How the points are linked:
LP: p>HC, f>FG, k>NG, h>DP, g>DZ, y>GH
NM: p>NG, f>GH, k>DS, h>FL, g>SG, y>DZ
RD: p>QC, f>CP, k>HS, h>RR, g>GP, y>LF
CT: p>HG, f>FC, k>LT, h>SD, g>JZ, y>QH
BG: p>FZ, f>GM, k>MN, h>QM, g>ZL, y>BL
QH: p>GR, f>BF, k>SD, h>RC, g>CD, y>PG
BS: p>TR, f>TZ, k>FZ, h>RQ, g>BL, y>GM
NC: p>FP, f>MD, k>HG, h>GR, g>QH, y>FC
TB: p>ZM, f>RG, k>HB, h>FS, g>JQ, y>RN
ZM: p>JM, f>TB, k>RG, h>QQ, g>FS, y>SQ
FG: p>LP, f>NG, k>NM, h>DZ, g>JH, y>DS
HD: p>SG, f>ZQ, k>ZP, h>FZ, g>BG, y>BS
DD: p>BH, f>QS, k>FM, h>QR, g>SJ, y>PZ
ZR: p>CD, f>QN, k>QL, h>MP, g>ZJ, y>PM
PZ: p>TQ, f>LC, k>QR, h>JB, g>QB, y>BR
CD: p>RC, f>ZR, k>QN, h>MF, g>MP, y>HN
SG: p>FL, f>HD, k>ZQ, h>TZ, g>FZ, y>TR
CP: p>RD, f>HS, k>HJ, h>GP, g>HT, y>TC
MP: p>MF, f>ZJ, k>HC, h>NM, g>GH, y>FG
NG: p>FG, f>NM, k>GH, h>JH, g>FL, y>DP
ZQ: p>HD, f>ZP, k>TR, h>BG, g>GM, y>TZ
RR: p>TC, f>GP, k>HT, h>FP, g>NC, y>LB
CH: p>BZ, f>SC, k>GJ, h>QS, g>FM, y>BH
JP: p>LB, f>FP, k>NC, h>FC, g>LT, y>HG
ZC: p>RP, f>RZ, k>FF, h>SC, g>GJ, y>BZ
GP: p>RR, f>HT, k>SR, h>NC, g>MD, y>JP
JH: p>DZ, f>FL, k>SG, h>TR, g>BS, y>ZQ
RN: p>SQ, f>QQ, k>FS, h>RD, g>CP, y>TT
PM: p>HN, f>MF, k>MP, h>FG, g>NG, y>HC
TQ: p>FM, f>PZ, k>LC, h>PH, g>JB, y>SJ
HN: p>QL, f>PM, k>MF, h>LP, g>FG, y>ZJ
LG: p>DL, f>FB, k>NH, h>FF, g>QF, y>ZC
RQ: p>MN, f>BL, k>LJ, h>LG, g>FB, y>ZL
LB: p>SR, f>JP, k>FP, h>CT, g>FC, y>MD
DP: p>DS, f>DZ, k>JH, h>ZQ, g>ZP, y>SG
LJ: p>BL, f>QM, k>ZL, h>NH, g>RP, y>LG
RG: p>TB, f>HB, k>SQ, h>JQ, g>TT, y>QQ
HT: p>GP, f>SR, k>LB, h>MD, g>HG, y>FP
TC: p>LF, f>RR, k>GP, h>JP, g>FP, y>SR
MD: p>NC, f>HG, k>CT, h>QH, g>BF, y>LT
TT: p>JQ, f>QC, k>RD, h>LF, g>TC, y>HS
JM: p>QB, f>ZM, k>TB, h>RN, g>QQ, y>HB
FL: p>JH, f>SG, k>HD, h>BS, g>TZ, y>ZP
GH: p>NM, f>DS, k>DP, h>SG, g>HD, y>JH
FP: p>JP, f>NC, k>MD, h>LT, g>GR, y>CT
HJ: p>HS, f>LF, k>TC, h>SR, g>LB, y>GP
RP: p>NH, f>ZC, k>RZ, h>CH, g>SC, y>QF
QQ: p>RN, f>FS, k>JQ, h>CP, g>HS, y>QC
LT: p>FC, f>GR, k>QH, h>PG, g>NQ, y>SD
FS: p>QQ, f>JQ, k>TT, h>HS, g>HJ, y>RD
SJ: p>QR, f>BR, k>PH, h>ZM, g>TB, y>QB
HG: p>MD, f>CT, k>FC, h>BF, g>SD, y>GR
TZ: p>BS, f>FZ, k>BG, h>BL, g>LJ, y>MN
FM: p>QS, f>TQ, k>PZ, h>BR, g>PH, y>QR
SC: p>CH, f>GJ, k>JJ, h>FM, g>TQ, y>DD
QL: p>QN, f>HN, k>PM, h>HC, g>LP, y>MP
DS: p>GH, f>DP, k>DZ, h>HD, g>ZQ, y>FL
LC: p>PZ, f>QR, k>SJ, h>QB, g>JM, y>PH
GM: p>BG, f>MN, k>RQ, h>ZL, g>DL, y>LJ
GR: p>LT, f>QH, k>BF, h>NQ, g>RC, y>JZ
HC: p>ZJ, f>LP, k>FG, h>DS, g>DP, y>NM
QF: p>FF, f>BZ, k>CH, h>BH, g>DD, y>GJ
NH: p>FB, f>RP, k>ZC, h>BZ, g>CH, y>FF
QM: p>LJ, f>ZL, k>DL, h>RP, g>ZC, y>FB
JZ: p>SD, f>PG, k>NQ, h>QN, g>QL, y>CD
LF: p>HJ, f>TC, k>RR, h>LB, g>JP, y>HT
ZP: p>ZQ, f>TR, k>BS, h>GM, g>MN, y>FZ
NQ: p>PG, f>RC, k>CD, h>HN, g>PM, y>QN
SD: p>BF, f>JZ, k>PG, h>ZR, g>QN, y>RC
FB: p>LG, f>NH, k>RP, h>QF, g>BZ, y>RZ
MN: p>GM, f>RQ, k>BL, h>DL, g>LG, y>QM
SR: p>HT, f>LB, k>JP, h>HG, g>CT, y>NC
DL: p>ZL, f>LG, k>FB, h>RZ, g>FF, y>RP
JB: p>PH, f>QB, k>JM, h>HB, g>SQ, y>TB
FC: p>CT, f>LT, k>GR, h>JZ, g>PG, y>BF
QN: p>ZR, f>QL, k>HN, h>ZJ, g>HC, y>MF
SQ: p>HB, f>RN, k>QQ, h>QC, g>RD, y>JQ
HB: p>RG, f>SQ, k>RN, h>TT, g>QC, y>FS
QC: p>TT, f>RD, k>CP, h>TC, g>RR, y>HJ
BF: p>QH, f>SD, k>JZ, h>CD, g>ZR, y>NQ
PH: p>BR, f>JB, k>QB, h>RG, g>HB, y>ZM
BH: p>JJ, f>DD, k>QS, h>LC, g>QR, y>TQ
BL: p>RQ, f>LJ, k>QM, h>FB, g>NH, y>DL
MF: p>PM, f>MP, k>ZJ, h>NG, g>NM, y>LP
ZJ: p>MP, f>HC, k>LP, h>GH, g>DS, y>NG
JJ: p>GJ, f>BH, k>DD, h>PZ, g>LC, y>FM
QS: p>DD, f>FM, k>TQ, h>SJ, g>BR, y>LC
QB: p>JB, f>JM, k>ZM, h>SQ, g>RN, y>RG
PG: p>JZ, f>NQ, k>RC, h>QL, g>HN, y>ZR
HS: p>CP, f>HJ, k>LF, h>HT, g>SR, y>RR
RC: p>NQ, f>CD, k>ZR, h>PM, g>MF, y>QL
FF: p>RZ, f>QF, k>BZ, h>JJ, g>BH, y>SC
RZ: p>ZC, f>FF, k>QF, h>GJ, g>JJ, y>CH
BZ: p>QF, f>CH, k>SC, h>DD, g>QS, y>JJ
GJ: p>SC, f>JJ, k>BH, h>TQ, g>PZ, y>QS
QR: p>LC, f>SJ, k>BR, h>JM, g>ZM, y>JB
TR: p>ZP, f>BS, k>TZ, h>MN, g>RQ, y>BG
BR: p>SJ, f>PH, k>JB, h>TB, g>RG, y>JM
FZ: p>TZ, f>BG, k>GM, h>LJ, g>QM, y>RQ
JQ: p>FS, f>TT, k>QC, h>HJ, g>LF, y>CP
DZ: p>DP, f>JH, k>FL, h>ZP, g>TR, y>HD
ZL: p>QM, f>DL, k>LG, h>ZC, g>RZ, y>NH

The rows follow the links: the fewer symbols apart two points are, the more alike their rows tend to be.

Known rows, each with its point:
8 6 -29 -31 -17 -91 4 5 35 -3 -17 -24 13 -42 82 -7 -56 -61 -72 37 71 -26 10 -51 19 25 -21 16 50 25 15 12 -28 -22 14 -20 0 35: HB
-40 -46 -15 -3 -36 -83 78 -14 -5 -5 -22 -33 84 -33 -24 -44 11 8 -32 -25 -17 -16 -37 1 47 -74 -9 28 4 80 13 23 -7 6 31 9 -19 -7: SJ
29 18 49 18 52 75 -30 -11 32 -38 3 57 -49 27 15 35 56 75 68 52 0 52 16 30 -45 21 -23 -40 16 -18 12 5 5 1 -25 -32 -16 -37: DP
-12 22 -39 -51 -15 -34 29 23 1 25 -34 -75 82 -26 15 28 -25 -11 -50 -27 27 -62 65 13 14 16 29 -23 -27 20 -64 56 15 4 2 -27 -44 -61: BH
2 21 -13 8 -23 -7 -53 -52 19 -11 85 16 -77 -21 5 -29 -21 -39 -9 49 -12 23 -24 -52 -23 10 -15 12 43 -60 56 -7 -33 13 -6 -1 58 81: CT
4 -12 11 -39 8 61 14 -12 -35 -2 -20 -5 18 -9 -30 7 0 77 35 -38 -28 -38 51 33 18 26 74 0 -61 0 -24 -5 5 42 -7 -31 -56 -104: MN
36 -21 41 29 4 77 -58 8 -33 13 12 39 -39 65 -41 -3 -12 -10 52 -26 -67 -13 -36 -3 6 8 62 -16 -26 -75 -13 -59 11 6 5 50 35 44: HN
-37 -31 -17 26 -37 -51 61 29 -12 45 7 -14 13 8 -65 -25 -12 -73 -74 -43 -6 63 -60 -8 -24 13 -8 47 20 -12 -3 -6 27 -16 -1 73 44 47: LF
1 -8 23 -2 26 -7 19 -25 18 -51 -35 6 48 -13 39 -4 50 90 57 26 -1 -33 11 30 36 -74 -32 -27 1 83 17 22 -19 -6 14 -55 -50 -48: FB
-6 3 5 6 36 -9 18 -10 14 -42 -36 2 38 -14 64 9 36 60 49 12 26 -31 22 25 37 -86 -58 -14 -10 96 17 2 -24 -19 25 -49 -49 -35: RP
30 -39 23 9 -37 -40 -39 -27 15 -17 26 29 -31 6 6 -45 -45 -51 -30 35 -15 -2 -59 -62 25 34 35 16 58 -47 43 -37 -29 1 9 21 49 86: FP
-5 -32 -17 -18 -19 -97 37 1 13 -20 -39 -3 14 -48 66 -27 -44 -33 -61 12 65 -12 -19 -38 38 12 -32 53 36 71 35 -24 -32 -21 28 -15 -9 12: ZM
-15 -50 -10 -6 -18 -103 63 -2 4 -16 -35 -4 29 -44 35 -38 -20 -21 -50 -11 42 -5 -37 -23 48 -28 -26 64 23 87 44 -22 -29 -19 33 -3 -18 7: QB
1 -18 37 -4 15 0 22 -29 16 -57 -38 7 59 -7 25 -6 51 97 57 27 -17 -33 5 29 39 -58 -11 -35 6 72 15 25 -10 6 11 -57 -56 -58: LG
-6 31 -40 -27 32 -7 12 33 -2 7 -48 -35 18 -27 79 37 -19 0 -2 -18 73 -53 73 16 16 -23 -47 10 -47 77 -18 0 -19 -16 19 -45 -56 -50: BZ
-6 34 -36 -20 42 -7 8 23 -7 -3 -49 -23 11 -26 83 36 -9 7 12 -14 71 -51 60 13 22 -41 -59 11 -42 87 -12 -9 -19 -20 24 -48 -54 -38: QF
7 19 19 34 17 47 -17 43 8 29 22 33 -57 45 -38 36 25 -38 -7 -2 2 95 -26 13 -83 52 -26 -4 23 -61 -19 -1 43 -19 -35 51 47 26: PG
-53 4 -44 19 -41 -51 54 24 -7 53 27 -37 16 -6 -58 -16 -2 -77 -73 -30 -4 55 -43 -3 -28 -14 -27 30 15 -14 -12 34 27 -15 -8 65 40 42: HS
30 -12 48 40 14 65 -45 45 -16 25 -11 41 -26 76 -37 21 4 -31 25 -18 -41 27 -44 9 -30 36 32 -23 0 -73 -37 -36 41 -23 -12 63 39 48: ZR
25 -21 29 13 -4 79 -59 -35 -46 -5 35 40 -64 30 -49 -25 -11 32 65 -12 -68 -11 -17 -7 13 9 62 10 -35 -65 28 -66 -15 36 -1 16 19 18: MP
-1 19 -31 -30 -24 -91 -5 1 37 -2 -1 -31 11 -39 71 -2 -52 -67 -79 44 69 -32 12 -48 10 25 -21 0 51 9 4 27 -24 -18 13 -19 9 41: SQ
-46 18 -51 21 -39 -58 40 20 -3 53 39 -53 17 -15 -57 -14 0 -79 -74 -21 -2 48 -28 -10 -29 -21 -27 17 11 -20 -20 47 24 -7 -5 54 48 47: CP
-9 31 -20 8 -15 2 -48 -51 20 -2 92 15 -90 -18 3 -20 -9 -36 -9 54 -4 40 -19 -41 -28 16 -28 6 39 -58 54 -3 -25 9 -16 1 61 70: FC
-39 -10 -27 -28 -36 -62 60 -3 1 10 -18 -70 112 -26 -33 -13 7 4 -43 -22 -25 -48 2 17 32 -40 31 -27 -7 30 -48 70 18 9 8 1 -25 -31: TQ
3 -20 38 -13 11 6 23 -31 21 -51 -33 12 66 -7 13 -7 50 108 48 24 -26 -28 8 33 36 -39 6 -31 11 60 12 30 -11 18 5 -54 -57 -72: DL

Each walk starts at a row. The symbols on each line, taken left to right, move it on to the next point.
Answer with the point's row; about right is enough.
---
9 -24 24 -40 1 37 25 -27 -19 -21 -27 4 45 -10 -29 -7 23 98 35 -13 -36 -26 32 34 25 18 72 -16 -28 10 -16 16 0 46 -7 -41 -61 -108
h y f g p k k -35 0 -27 -34 -35 -57 50 5 -3 20 -16 -71 113 -25 -29 -5 -4 0 -46 -20 -12 -50 20 10 27 -19 37 -32 -15 25 -54 76 20 9 1 -3 -28 -43
k h y p k 4 -8 -21 -28 -18 -99 18 2 29 -13 -24 -15 11 -45 76 -11 -57 -48 -75 28 71 -25 0 -48 26 28 -29 28 46 40 22 -4 -38 -20 20 -22 -7 32
---
15 -7 27 -4 9 75 -41 -53 -24 -23 52 49 -84 -2 -39 -24 7 69 61 14 -43 24 2 0 -5 26 40 18 -9 -44 53 -50 -26 48 -14 -18 3 -24
f k y p f 34 29 49 19 56 77 -42 3 33 -33 -5 57 -39 31 23 44 63 67 78 43 2 42 16 39 -41 14 -32 -49 16 -3 1 4 10 -6 -18 -32 -12 -29
h p g f f 4 -19 17 -43 10 46 19 -20 -22 -12 -22 -1 30 -13 -33 0 15 91 31 -24 -32 -30 42 36 20 26 77 -5 -49 6 -21 2 5 49 -11 -41 -59 -104
---
-19 38 -51 -24 -28 -81 -7 0 38 12 22 -54 20 -38 50 7 -45 -78 -82 40 45 -24 21 -44 -3 10 -25 -12 42 -14 -12 52 -16 -16 6 -14 18 52
p y k h k 17 -67 27 17 -34 -52 30 20 -5 7 -18 27 1 23 -29 -40 -42 -63 -57 -12 -11 30 -86 -31 12 49 30 43 50 -22 18 -45 11 -18 7 68 42 57
h p g g k p y 36 -23 35 26 2 80 -59 -5 -43 5 24 36 -45 57 -48 -18 -15 0 57 -24 -68 -24 -27 -9 11 1 65 -6 -29 -73 2 -61 0 14 5 42 33 43
---
-13 32 -46 -46 8 -22 15 33 -5 21 -46 -60 49 -31 47 36 -27 -14 -32 -24 59 -54 82 8 11 16 6 -12 -43 37 -53 33 5 2 5 -32 -51 -59
g k f y k g f -36 41 -63 -7 -34 -69 -1 1 33 30 45 -69 20 -28 13 3 -31 -87 -71 24 27 -6 7 -35 -17 -13 -31 -21 33 -26 -21 73 -2 -13 -6 9 36 57
p y k h k 32 -56 29 13 -41 -50 -10 -3 3 -7 0 30 -12 17 -8 -42 -49 -54 -46 10 -13 4 -78 -52 23 50 40 26 60 -39 30 -45 -9 -9 16 47 42 73
---
15 -6 30 -1 13 76 -31 -54 -12 -30 49 57 -84 -5 -32 -17 17 76 60 22 -34 32 6 4 -17 37 31 20 -5 -41 57 -32 -23 46 -27 -22 2 -35
h p p y h h k 6 -25 34 -36 2 26 27 -33 -2 -37 -28 8 57 -10 -25 -9 30 109 35 -2 -33 -25 26 38 22 11 58 -24 -15 22 -2 25 -1 44 -8 -43 -57 -99
h p g g k p y -43 -38 -17 -7 -44 -78 79 -11 -8 1 -18 -42 100 -30 -27 -40 12 9 -30 -25 -21 -21 -33 10 45 -69 0 14 1 61 -2 44 1 5 21 7 -15 -13
---
-5 20 -18 -6 43 -11 15 8 2 -23 -42 -9 21 -23 73 19 23 37 43 4 53 -40 43 20 29 -71 -69 1 -31 100 10 -5 -25 -25 28 -48 -51 -33
f g p y k h y 3 -21 -22 -26 -20 -98 29 2 24 -18 -33 -4 14 -47 79 -16 -46 -48 -68 23 67 -22 -7 -41 35 22 -28 46 42 50 36 -10 -31 -20 23 -19 -14 25
f y y f -56 23 -60 13 -45 -56 33 13 6 49 46 -59 21 -18 -43 -7 -3 -80 -72 -15 1 35 -17 -13 -32 -22 -34 0 12 -19 -20 59 20 -10 -10 46 46 49
---
-21 -49 -9 -9 -27 -101 73 -4 1 -18 -37 -7 43 -42 18 -43 -8 -13 -46 -13 28 -7 -37 -15 52 -45 -25 57 21 93 42 -14 -26 -15 34 1 -12 2
p g g g h k 20 -11 3 6 -34 -29 -55 -49 17 -15 61 24 -58 -14 12 -36 -43 -41 -12 52 -15 4 -45 -55 7 21 16 9 53 -58 49 -22 -37 4 8 6 53 88
h h k p 31 -4 41 40 23 57 -31 49 -8 33 -6 36 -30 76 -36 27 14 -31 16 -17 -24 51 -40 14 -44 39 17 -20 7 -71 -40 -28 44 -25 -22 61 37 37
---
23 2 35 41 15 52 -22 51 -1 27 -5 40 -40 70 -34 35 16 -43 8 -11 -12 63 -31 12 -61 47 -3 -20 10 -65 -34 -19 54 -25 -17 61 44 37
f k k h k 14 3 32 -3 20 75 -30 -52 0 -35 41 56 -79 -6 -18 -8 29 83 55 30 -27 46 10 11 -27 39 15 12 7 -30 50 -28 -11 41 -25 -38 -4 -38
f g k y g k 8 -21 35 -22 6 10 25 -44 17 -50 -36 10 67 -9 -3 -13 45 105 47 22 -33 -27 11 32 31 -23 28 -31 7 42 7 32 -1 22 3 -55 -59 -77
---
-42 -22 -23 -20 -40 -70 68 -5 2 6 -13 -65 111 -27 -35 -27 12 6 -38 -23 -27 -35 -6 11 37 -52 20 -17 -5 42 -32 69 9 6 13 -1 -21 -31
g y g p f p k -49 38 -63 4 -41 -62 20 5 9 43 51 -65 22 -21 -24 -4 -13 -83 -73 1 5 20 -5 -23 -24 -21 -34 -5 15 -22 -21 64 13 -12 -7 29 42 54
g g p h k k -11 37 -5 30 16 42 -11 17 14 30 49 24 -82 24 -23 25 24 -37 -12 19 16 106 -9 3 -82 41 -46 6 23 -57 7 8 26 -10 -39 29 50 35
